[100 = 0]

95; 81; 105; 97; 88; 97; 72; 105; 114; 105; 91; 119; 120; 103; 92; 88; 110; 99; 83; 85; 103; 107; 104; 96; 97; 113; 87; 106; 79; 100; 94; 107; 107; 109; 91; 102; 84; 89; 109; 108; 87; 102; 105; 99; 92; 112; 83; 116; 120; 96 : A (71)
102; 102; 95; 107; 113; 98; 126; 104; 56; 93; 97; 101; 134; 74; 87; 118; 136; 103; 101; 112; 110; 95; 96; 101; 89; 68; 105; 115; 117; 67; 102; 107; 91; 66; 108; 92; 101; 75; 98; 94; 91; 116; 91; 87; 103; 97; 58; 94; 138; 98 : Y (55)
98; 83; 105; 100; 84; 89; 70; 101; 123; 118; 89; 106; 112; 86; 82; 91; 107; 100; 95; 96; 105; 100; 100; 92; 98; 54; 62; 113; 91; 95; 93; 99; 108; 92; 88; 105; 105; 84; 103; 101; 91; 89; 89; 95; 106; 93; 76; 111; 142; 99 : A (57)
99; 85; 100; 119; 83; 96; 59; 111; 102; 106; 99; 112; 111; 118; 77; 91; 101; 106; 81; 79; 118; 110; 105; 105; 100; 133; 89; 103; 96; 97; 89; 101; 100; 84; 77; 111; 106; 85; 106; 91; 82; 85; 112; 99; 103; 110; 69; 121; 122; 94 : A (71)
84; 90; 110; 97; 84; 87; 53; 111; 126; 79; 115; 107; 104; 116; 124; 84; 97; 84; 82; 79; 108; 109; 94; 105; 102; 89; 80; 119; 87; 108; 90; 101; 110; 105; 89; 99; 106; 72; 111; 112; 98; 80; 96; 94; 101; 96; 86; 119; 120; 89 : A (71)
120; 96; 90; 107; 114; 91; 133; 111; 80; 88; 103; 89; 134; 103; 119; 117; 92; 89; 99; 113; 111; 106; 97; 106; 96; 74; 108; 103; 119; 75; 99; 109; 88; 79; 101; 99; 92; 77; 95; 87; 78; 120; 92; 82; 106; 103; 69; 102; 122; 96 : Y (68)
96; 94; 106; 101; 106; 106; 113; 107; 106; 97; 96; 110; 89; 119; 93; 101; 110; 98; 104; 112; 102; 80; 102; 106; 92; 49; 93; 108; 94; 83; 98; 109; 97; 111; 108; 105; 100; 89; 109; 100; 98; 101; 90; 91; 105; 110; 84; 98; 123; 93 : Y (68)
89; 96; 101; 111; 95; 97; 90; 100; 101; 98; 86; 101; 91; 93; 77; 105; 96; 95; 110; 89; 104; 81; 96; 101; 90; 37; 85; 99; 98; 79; 98; 106; 103; 98; 93; 105; 100; 111; 103; 97; 97; 86; 95; 96; 101; 118; 79; 99; 123; 93 : Y (55)
95; 90; 97; 101; 109; 90; 88; 105; 105; 168; 107; 91; 114; 105; 86; 108; 106; 90; 102; 91; 104; 109; 96; 113; 103; 91; 95; 97; 96; 91; 96; 101; 102; 76; 94; 106; 106; 81; 103; 93; 105; 108; 97; 99; 101; 93; 89; 112; 111; 107 : A (57)
95; 93; 99; 82; 95; 109; 121; 116; 98; 98; 93; 111; 100; 128; 90; 97; 124; 106; 118; 90; 95; 107; 100; 103; 93; 104; 98; 103; 101; 136; 103; 92; 94; 123; 106; 109; 105; 60; 104; 113; 95; 115; 113; 109; 105; 105; 113; 97; 85; 119 : T (56)
97; 92; 101; 91; 105; 103; 70; 102; 93; 93; 92; 118; 125; 73; 85; 91; 105; 100; 100; 84; 104; 112; 100; 95; 92; 105; 101; 101; 98; 99; 97; 98; 98; 115; 90; 103; 102; 87; 95; 91; 98; 96; 102; 103; 97; 99; 78; 105; 120; 95 : A (57)
101; 96; 101; 115; 104; 86; 108; 103; 109; 97; 104; 102; 88; 126; 101; 111; 103; 95; 101; 102; 105; 91; 95; 99; 96; 67; 95; 103; 97; 68; 109; 111; 107; 85; 104; 93; 99; 108; 97; 94; 94; 96; 102; 88; 104; 109; 85; 100; 111; 98 : Y (55)
108; 93; 96; 100; 103; 95; 127; 106; 73; 99; 97; 98; 124; 67; 99; 104; 118; 104; 96; 90; 106; 113; 102; 97; 108; 124; 114; 110; 101; 91; 107; 137; 95; 70; 79; 96; 111; 97; 95; 103; 88; 118; 106; 92; 100; 101; 83; 121; 122; 104 : A (57)
105; 91; 103; 116; 80; 90; 56; 99; 153; 106; 99; 95; 88; 103; 95; 85; 93; 107; 99; 83; 99; 106; 104; 105; 99; 87; 82; 92; 91; 109; 94; 86; 109; 104; 79; 100; 113; 88; 104; 94; 96; 90; 102; 96; 96; 101; 98; 109; 127; 104 : A (57)
89; 98; 96; 105; 93; 94; 71; 86; 120; 66; 104; 116; 86; 94; 101; 102; 99; 107; 93; 83; 99; 115; 103; 98; 89; 93; 89; 97; 88; 98; 86; 105; 105; 155; 88; 96; 88; 139; 106; 90; 107; 81; 103; 105; 104; 108; 98; 111; 115; 91 : Y (68)
114; 110; 102; 83; 98; 103; 111; 132; 126; 105; 92; 105; 96; 152; 104; 100; 113; 94; 106; 97; 92; 106; 101; 114; 112; 168; 92; 100; 96; 114; 105; 88; 85; 122; 99; 110; 88; 43; 105; 105; 90; 114; 113; 101; 105; 106; 96; 95; 52; 99 : T (60)
108; 90; 105; 107; 88; 92; 95; 112; 133; 102; 95; 110; 124; 113; 100; 91; 101; 94; 89; 83; 101; 107; 103; 103; 103; 168; 96; 88; 91; 98; 95; 100; 94; 87; 81; 104; 107; 72; 102; 95; 79; 105; 113; 97; 101; 105; 91; 102; 87; 107 : A (71)
90; 86; 103; 115; 93; 89; 75; 104; 123; 109; 97; 108; 83; 116; 101; 99; 88; 102; 99; 83; 102; 96; 99; 90; 93; 46; 88; 105; 94; 79; 92; 105; 108; 119; 90; 99; 119; 127; 85; 93; 103; 82; 82; 95; 101; 106; 102; 96; 128; 89 : Y (68)
99; 93; 95; 123; 90; 93; 67; 101; 134; 99; 90; 97; 95; 129; 94; 84; 109; 113; 90; 85; 101; 110; 93; 96; 122; 130; 93; 88; 90; 85; 92; 104; 103; 100; 96; 105; 102; 87; 111; 79; 89; 94; 112; 93; 104; 104; 94; 100; 103; 97 : A (57)
91; 96; 99; 121; 92; 101; 95; 106; 116; 102; 95; 102; 98; 147; 98; 90; 116; 101; 124; 92; 97; 89; 92; 90; 97; 54; 92; 94; 99; 72; 84; 101; 64; 132; 110; 96; 118; 97; 107; 96; 89; 101; 91; 94; 97; 119; 93; 92; 123; 93 : Y (68)
109; 102; 100; 91; 93; 100; 118; 103; 103; 106; 94; 101; 112; 136; 116; 96; 114; 95; 113; 99; 101; 99; 99; 108; 90; 168; 96; 99; 90; 101; 111; 101; 99; 136; 115; 108; 96; 64; 99; 109; 88; 122; 111; 106; 98; 96; 108; 91; 77; 97 : T (60)
84; 93; 99; 92; 99; 107; 79; 101; 92; 100; 106; 108; 110; 96; 98; 97; 111; 106; 104; 91; 100; 90; 101; 87; 84; 63; 94; 102; 94; 78; 79; 111; 105; 130; 99; 98; 92; 97; 107; 94; 97; 89; 96; 106; 105; 103; 85; 101; 115; 108 : Y (68)
103; 94; 100; 109; 82; 93; 77; 114; 120; 102; 111; 116; 105; 116; 99; 83; 116; 94; 82; 65; 101; 105; 98; 95; 100; 161; 90; 95; 96; 100; 93; 101; 122; 100; 88; 100; 82; 68; 108; 90; 67; 101; 109; 109; 95; 100; 84; 123; 102; 91 : A (71)
106; 105; 98; 78; 96; 113; 113; 119; 110; 97; 93; 106; 88; 105; 96; 90; 130; 89; 104; 94; 97; 98; 101; 101; 100; 109; 103; 101; 101; 108; 102; 103; 94; 126; 114; 98; 78; 52; 113; 118; 94; 117; 98; 108; 101; 95; 98; 91; 77; 111 : T (56)
100; 101; 105; 80; 96; 101; 106; 96; 109; 98; 79; 107; 97; 119; 95; 109; 122; 104; 115; 106; 89; 88; 96; 111; 101; 109; 91; 101; 88; 103; 101; 100; 101; 115; 106; 108; 91; 60; 107; 110; 114; 120; 105; 101; 101; 96; 103; 87; 77; 105 : T (56)
